Each row has a class, written after it.
[  62  354  -42   12 -286  203  404 -176 -186  -24  208 -244 -211  -11
  240   29 -336 -213  584 -143  146 -161 -303  414  121 -278   65 -360
  217 -104 -174  105   45  214  193  153 -415]
kekos
[-267  -34   49 -202  153  -32    5  151 -239  309  667   80 -162 -108
   24  -20  298 -310  188 -184  119  -19 -136  163  304  -12  160   56
   11  229  104  109  148 -483  700  236 -194]
gavam
[ -85    2  189  -96  270   96   43  158 -151  256  480  174 -106  148
   -2   27  279 -225  310 -129  -50   94   32  162  124   16   55   -1
  122  295  210  -15  109 -423  602  127 -163]
Vezu
[  -3  233 -298  -97  133  264   34 -295 -181   -4  748  -58 -181 -303
   42 -295  -87 -321  467 -184  454   37  229  123  162  -32   31  311
  648  -41   62 -188   55  335   47 -393 -273]
rugok
[ 123   66 -452 -135 -154   92  -11 -398 -115 -124  633 -123 -202 -291
   50 -276 -307  -94  478 -236  568  149  258 -128  184   33  246  209
  361   -3  -30 -267    9  325  246 -357  -81]
tefa
[  33  213 -239  -54  115  445  -31 -506 -187  -77  667   10 -169 -108
  -86 -375  -67 -275  520 -251  556  -62  237  -77  -69 -185  132  325
  642 -105  145 -143   27  549   92 -421 -427]
Vezu
[  87  276 -135  -83  153  246   67 -153 -167  -28  718  108 -123 -382
   53 -220   34 -359  303   18  360   30  349  111 -140  -36  -75  411
  472   97  107 -218   48  398 -256 -196 -185]
fum
[-139  140   32  144 -174  275  289  -30 -171 -110  248 -311 -113 -155
  153  -12 -400 -218  480 -184  203  -50 -257  291  438 -225  135 -255
  306 -107  -34  101   37  329  314  140 -519]
zolum
[  84  190 -113  -31   77  322  -34 -414  -72  -65  673   47  -84 -271
 -136 -377  -44 -250  435 -228  611   21  404  -19  -60   -8    8  449
  555  -30   66 -219  -36  607 -125 -368 -333]
zolum
[   4  201 -197 -127   61  261  -26 -358  -29 -191  738   85 -159 -329
  -32 -250   20 -344  505 -349  523   -1  265   36    4  -39   13  288
  464  -55   88 -248   95  545   95 -352 -323]
kekos
[ -60   58 -105 -137  158   19  120  124  -64  173  573   50 -157 -134
   -4  -27  108 -176  234   74   41  112   94   61  202  -25   93  193
    6  207  209  -22   10 -423  519  113 -171]
rugok
[  41   37  -74   12 -283   -6  344 -123 -237   65  142 -481 -123   -3
  435   -7 -496 -128  433 -209  130  -95 -229  256  468 -172  241 -483
   97   33 -218  154   90  -84  383  424 -283]
tir
[ -54  -84  -59 -152  466  184   10  152 -123  193  548   92 -138  -16
   56   74  245 -350  160 -201  -13  -26   64  -35  126  123  -33   68
    7  309  214 -152  136 -430  425  239 -217]
tefa
[ 102  188 -280 -101  235  192   17 -343  -96  -28  752   16 -166 -297
    6 -409  -38 -336  253 -388  422   24  239   16  153 -101  -39  466
  557  112   -4 -214   41  409 -131 -209 -186]
tefa
[ 141  -54    8 -121  147  -60   84   52  -29  304  518   21 -135 -162
  144 -137  191 -342  169  -94   79  -32  186    4  283  -85  114   10
  -41  298   14   32  113 -418  542  371  -83]
tefa
[  61  153 -383 -116  238  292  -24 -379 -122 -141  742  -61 -153 -214
  -88 -408 -126 -235  382 -440  476   55  373  -45  125    2   89  447
  610   11   92 -266  -24  398  -26 -403 -194]
rugok
[ -55  118 -135  186 -301  120  406 -191 -234  168  194 -409  -65  -55
  332 -171 -585 -284  487 -209  131 -115 -111  287  277 -294   66 -267
  361  -37 -139  200  159  -19  297  271 -377]
tir
[-211  -74   34 -287  329   40   32  237 -160  305  496  -39  -49    1
  158   61  229 -456  112 -224  -64  -68 -138  167  370   29   65 -126
 -127  395  126   64  182 -523  666  523 -162]
rugok
[-122  -99  205 -187  292   63   16  139 -132  374  396  128  -58   -6
  182   54  318 -275  167  -89 -120  -46  -51   11  108   25   37  -41
  -70  274  187  -15  131 -467  474  308  -21]
Vezu
[   0  253 -429  -98  150  438   22 -378 -198  -18  849  140 -146 -227
    6 -413   26 -420  362 -240  449  -36  235  127  -89 -125   -4  521
  598   -6   25 -105   98  354   54 -379 -216]
gavam
[-129  -65   64 -158  380   75   29  141 -189  204  681   55 -156 -142
   99  -66  158 -427  137 -315  116   -1  -17  107  486  -26  121  151
  124  291  247   51  154 -290  591  400 -314]
fum
[ -69 -204   31   27   -8  -95    7  310    9  246  572 -104  -92 -135
   70 -130  246 -280   20  168   40    5  185  129  249 -232  242    6
  -20  354   62  132   83 -480  504  332  -91]
tir
[ -32  158    1  104 -330  279  357   20 -223  -99  144 -319  -48  -29
  264   -3 -529 -180  514 -269  146 -109 -256  329  409 -263  119 -282
  196  -54   38  210  120  286  373  387 -389]
rugok
[  26 -102   33  -94   90  -48  -31   86  -98  120  520 -281 -156 -250
   26 -105  165 -331  143  -84  222   21  257   50  424  -15  344  -55
  -55  189  109  126  161 -174  734  258 -315]
tir
[ -24 -197   98  -56  212  -71  118  165 -155  307  681  -62  -14 -168
  146  -50  177 -238 -117   98   46   41  205   35  217   12  138  155
  121  344  179    2   77 -518  330  322   83]
kekos
[  -2  -81   24  226   18  166  406  -75 -172  -31  256 -581 -186 -147
  402 -189 -563 -189  476 -462  170 -185   50  264  574 -181  165 -261
  364   17  -10  177  156 -124  114  490 -467]
rugok
[-133   72 -178  102 -148  116  436  -58 -244  136  270 -435 -206 -228
  403  -49 -598 -311  313 -258  -14 -207 -179  163  295 -212   47 -271
  203   99  -91  106  257 -218  184  428 -340]
kekos
[ -51  242 -274 -137  165  283  -88 -373  -93  -28  798  133 -224 -277
  -74 -325  138 -407  454 -303  457  -24   85   54  -65 -245   43  296
  535   34  -62 -228  132  481  140 -355 -312]
fum
[   3  -62   78  116  136  105  357 -195 -280   67  258 -441 -151  -64
  336 -108 -389 -160  294 -305  137 -131 -111  168  370 -180   97 -218
  376   41   12  100  181 -205  123  378 -260]
kekos
[-112 -237  -28 -124  258  -49  122  202  -74  253  655  -16 -261  -77
  124  -11  200 -288  325 -327  -62    6  -23   20  355  -16   79 -126
  -72  398   59  -62  142 -757  584  420  -51]
tir
[-163 -199   34 -110  483   26   85   82  -43  245  481 -103  -42  -22
 -175 -115  325 -235  110 -138  121  -63   99    1  217  166  158    4
   28  253  171  -46 -127 -398  465  242 -254]
kekos
[  36  -20 -229  -30  165  247   29 -248 -129  -70  716   81 -169 -400
   27 -433  103 -246  402 -111  473   -6  297  -67  -55  -57   71  364
  585  -61   65 -164   32  573  -33 -293 -150]
tefa
[ -79  165 -280  -95  122  297   17 -376  -43 -109  727   58 -174 -329
 -190 -419  -64 -158  604 -429  532   -9  192  -91   58 -101   72  433
  546 -172   77 -274  -99  621   75 -382 -365]
rugok
[   5   80 -198  -69 -147   97   75 -263  -37    3  735   20 -265 -319
   70 -280 -149 -117  504 -247  501  -12  172  -45  124  -89  197  256
  345  -27   56 -123   16  365   61 -146 -240]
tefa
[ -93   55  -94    9  -60  112  282  -74 -329   85  177 -336 -118  -16
  324   11 -430 -186  328 -217   84 -141 -219  172  298 -158  145 -217
  304 -133   64  140  113  -59  286  265 -298]
kekos
[  25  180 -334 -129   32  331   59 -359 -125  -67  695   20 -199 -270
  126 -315 -233 -349  427 -181  447   10  185   -4  107 -105   76  333
  430   32   28 -111   99  405   61 -171 -305]
zolum
[-118  -17  -79  146 -141  161  343 -103 -247  -41  181 -584 -168 -146
  236 -130 -567 -201  432 -190  187  -93 -184  240  438 -219  249 -376
  313  -79  -21  159  151   72  329  203 -337]
zolum
[ -10   28  -53  -73  227  250  -37 -319 -105  -29  712  118 -148 -271
   98 -295   41 -288  263   18  447   53  304    3 -111  -45   46  302
  529   83   13 -219  115  447 -215 -222 -165]
gavam
[-131  -54   40  -68 -110   98  348 -208 -337   83  116 -399 -125   74
  445   50 -504   16  348 -346   52 -180 -254   27  276  -84  177 -480
  157  -43  -53   57  102  -37  300  364 -275]
tir
[  13   58 -194   38 -197   91  318 -253 -247  100  302 -490 -163 -213
  460 -169 -590 -246  306  -35  230 -126 -132  260  353 -300  174 -229
  234  -32 -224   31  121  -83  333  268 -412]
tir
[-186   73   41 -261  383   97   73   96 -225  319  567   77  -38  110
   85   21  259 -425  134 -351  -15  -54 -127  210  274  -24   60  -15
   46  265   73   78  101 -342  619  454 -263]
tir
[-187 -180  116  -51  349   22    6  214 -187  201  373 -329 -161 -114
   38  -78  238 -243  103 -234  -16  -59  -15  167  263   -4  212  -59
  -45  329  143  120  231 -474  465  367 -158]
Vezu
[-136  -37  -87   30  -38  140  310 -202 -193   25  339 -443 -173 -269
  294 -195 -400 -369  397 -312  267 -214 -165  191  381 -257  150 -265
  292 -107  -97  151  101  153  245  372 -428]
zolum
[-233 -206 -244 -204  238 -161  -47  136  -53  166  510 -271 -136 -167
  -78 -105  155 -348  135 -320  120   -1  -77  110  446  -38  251 -140
 -111  217  -83   28  128 -495  899  346 -180]
zolum
[  99  299 -350 -210  -38  311   52 -261 -101    3  682  241 -188 -206
   79 -229  -30 -246  574 -103  373   15   89   51   29  -55  -19  301
  350  -24  -26 -167   63  435  131 -223 -167]
gavam
[-104 -175   -3  -78  369   -4    5   20  -69  224  588 -186 -185 -139
   21  -83  150 -404   69 -351  164    6   25   96  543   -4  157   57
   89  331  120   24   62 -498  651  336 -357]
kekos
[-177 -142    0 -139  382  -73   53    9 -264  218  591 -277 -121 -117
  -49  -52   94 -221  122 -405  199   24  114   21  419  165  306    2
   61  237  139   19   75 -558  616  280 -217]
fum
[-288 -199  156 -186  345   69  -31    4 -279   98  539 -113 -115   28
   -5  -97  173 -146    5 -362  167  -73   31    3  370  114  258   -1
   63  221  240   67  138 -454  709  134 -347]
Vezu
[-147  -98   88 -232  311  -31   27  216 -169  229  479  173 -197   -9
  167   22  241 -256  259 -292    1  -48 -182  183  338  142   92  -22
  -76  223  185   24  196 -478  720  311 -217]
zolum
[-129 -147  -67 -182  365   69   48  216 -173  195  646   46 -116 -178
  181  -35  215 -369   19 -156   30  -17  -17   69  431   72   72   53
   76  412  237    4  181 -338  629  368 -135]
fum
[  53  233 -315  -75   41  273   -2 -310 -104 -168  748   89 -230 -336
 -120 -311    7 -257  479 -288  546   33  106   50  139 -120   -1  386
  505    5  -35 -227  -71  530   13 -313 -332]
gavam
[ -70  139  -17  -81  159  274   34 -403 -131 -154  817   81 -257 -283
    2 -331  -56 -340  478 -407  549   44  170   13  119 -133  -25  299
  632   67   70 -203   99  569 -109 -275 -419]
tefa
[ -93 -142  -71 -149  272    9   42   82 -149  263  738 -102 -127 -203
   55  -81  193 -409    3 -205  143   19  160  126  354   59   70  146
   96  354   43   10  100 -553  550  308 -161]
kekos
[ -71  230 -285  -84  105  191  128 -364 -112   43  824   63 -165 -281
  -64 -392 -190 -276  386 -281  488    2  177  136   74  -72   20  327
  575   38    2 -234   40  304   44 -222 -235]
Vezu
[-135  -62   36   80  -45  191  363 -136 -191    7  119 -265 -234   34
  311  -43 -456  -43  635 -273   69 -133 -251  162  177  -99   81 -365
  189 -137   91   35  188   20  332  198 -429]
tir
[-162   69   -5  -74  164   94  -39  135 -142  277  665  -56 -131 -231
   44  -27  237 -499  178  -72   92    2   46  117  237 -210  164  132
   40  283    6   68  190 -459  571  237 -320]
zolum
[-214 -188   48 -138  164   -7   -6  144 -208  204  467 -281 -169  -44
  104   -8  116 -182  292 -276   99  -41   31   84  415   86  343 -138
  -21  169  157   77  132 -529  824  175 -338]
rugok
[-167 -234  149 -217  353    0   12  132 -264  280  565  -68 -107   13
   54   11  208 -218   52 -228   28  -24  207  -52  148  177  183  -23
   -7  276  168   18  144 -650  469  309  -57]
rugok
[-144  -34  -68  163 -190  187  336 -208 -158  -19  328 -418 -121  -89
  242 -214 -454 -208  309   -2  263 -148 -132  276  277 -351  261 -328
  344  -65 -123  216  134   61  238  220 -357]
Vezu
[ -79 -230 -178   84   -5   51  418 -198 -238   58  240 -409 -158    3
  435 -137 -616    4  276 -364   83  -60 -134   61  433  -71  144 -331
  324   99  -58   19   97 -349  246  304  -32]
tefa
[-146   49 -135  -79 -105  139  351 -181 -303   69  198 -214  -31   53
  442   -3 -535 -117  266  -78  112 -105 -433  230  340 -122   69 -260
  163  -18 -170   72   70  -44  207  357 -257]
gavam
[-294 -128  -96 -152  431  -78 -124   55 -138  211  585 -360 -162 -249
 -154 -249  110 -446    6 -406  216  -71   72  -29  459 -122  292  154
   38  267   44   41  118 -393  568  351 -460]
zolum
[ -84  -24  -81   94   53  209  387 -142 -289   15  212 -366 -136  -50
  422  -35 -505 -198  283 -240  126 -119 -196  312  335  -94   55 -275
  395   37   26   67  134  -97  215  314 -288]
kekos
[  60  241  -41    0  -75  344   73 -314 -118 -102  597  -27  -93 -321
   78 -319 -162 -314  400  -47  444   50  377   95  -42  -80   21  351
  456   57   56 -108   83  489 -141 -331 -281]
zolum
[-157  -31  118  -74  283   17   80   73 -163  201  711 -257  -91 -222
  -35  -78  221 -285  166 -405  251  -85   94  118  457   41  212   60
   19  266  156   45  165 -362  699  331 -449]
tefa
[ -26  254 -447 -180  -89  219  -55 -294 -129  -73  767  121 -177 -190
   28 -224 -181 -248  432 -244  406  117  178 -116   64 -155   38  448
  509  113  101 -210  -38  363  -76 -300 -141]
Vezu
[  62 -177   42   21  178    0  -46  -65 -141  141  733 -111 -122 -283
   79 -196  328 -427 -113  -55  215  -25  256  -22  189 -228  231  202
  192  278  120   83  128 -312  475   80 -163]
fum
[ -47  -33  -91  166 -133  116  300 -274 -260  159  352 -591 -136 -167
  300 -131 -520 -279  236  -88  270 -108  -73  214  261 -314  193 -237
  386   23  -74  101  147  -55  211  275 -294]
gavam
[-243  -81  -31 -107  264  -22  -88   98 -135  243  656 -182 -141 -194
   89 -118  267 -481  123 -140  199  -40   25  202  410 -108  203   72
  144  339  102   69  211 -500  721  177 -429]
kekos
[-154  -67  177 -179  132   -6   88  144 -129  363  550   84  -92   58
  148  -25  209 -305  109 -126   86  -71  -54  125  395   19  165  -56
  -46  359  166  195  119 -432  654  419 -280]
tefa
[-126 -105  138 -180  359   32   57  149 -147  166  713 -162  -73 -132
  -19 -194  269 -394  146 -171  210  -38  188  156  434  -32  214  138
   90  260  237  133   45 -229  606  397 -423]
rugok
[-101  -29   30  126   78  222  352 -101 -273  -41  335 -401 -175 -113
  366  -55 -355 -211  334 -273  143 -177 -205  269  407 -115   65 -243
  349    8  101   99  191  -16  150  249 -390]
gavam
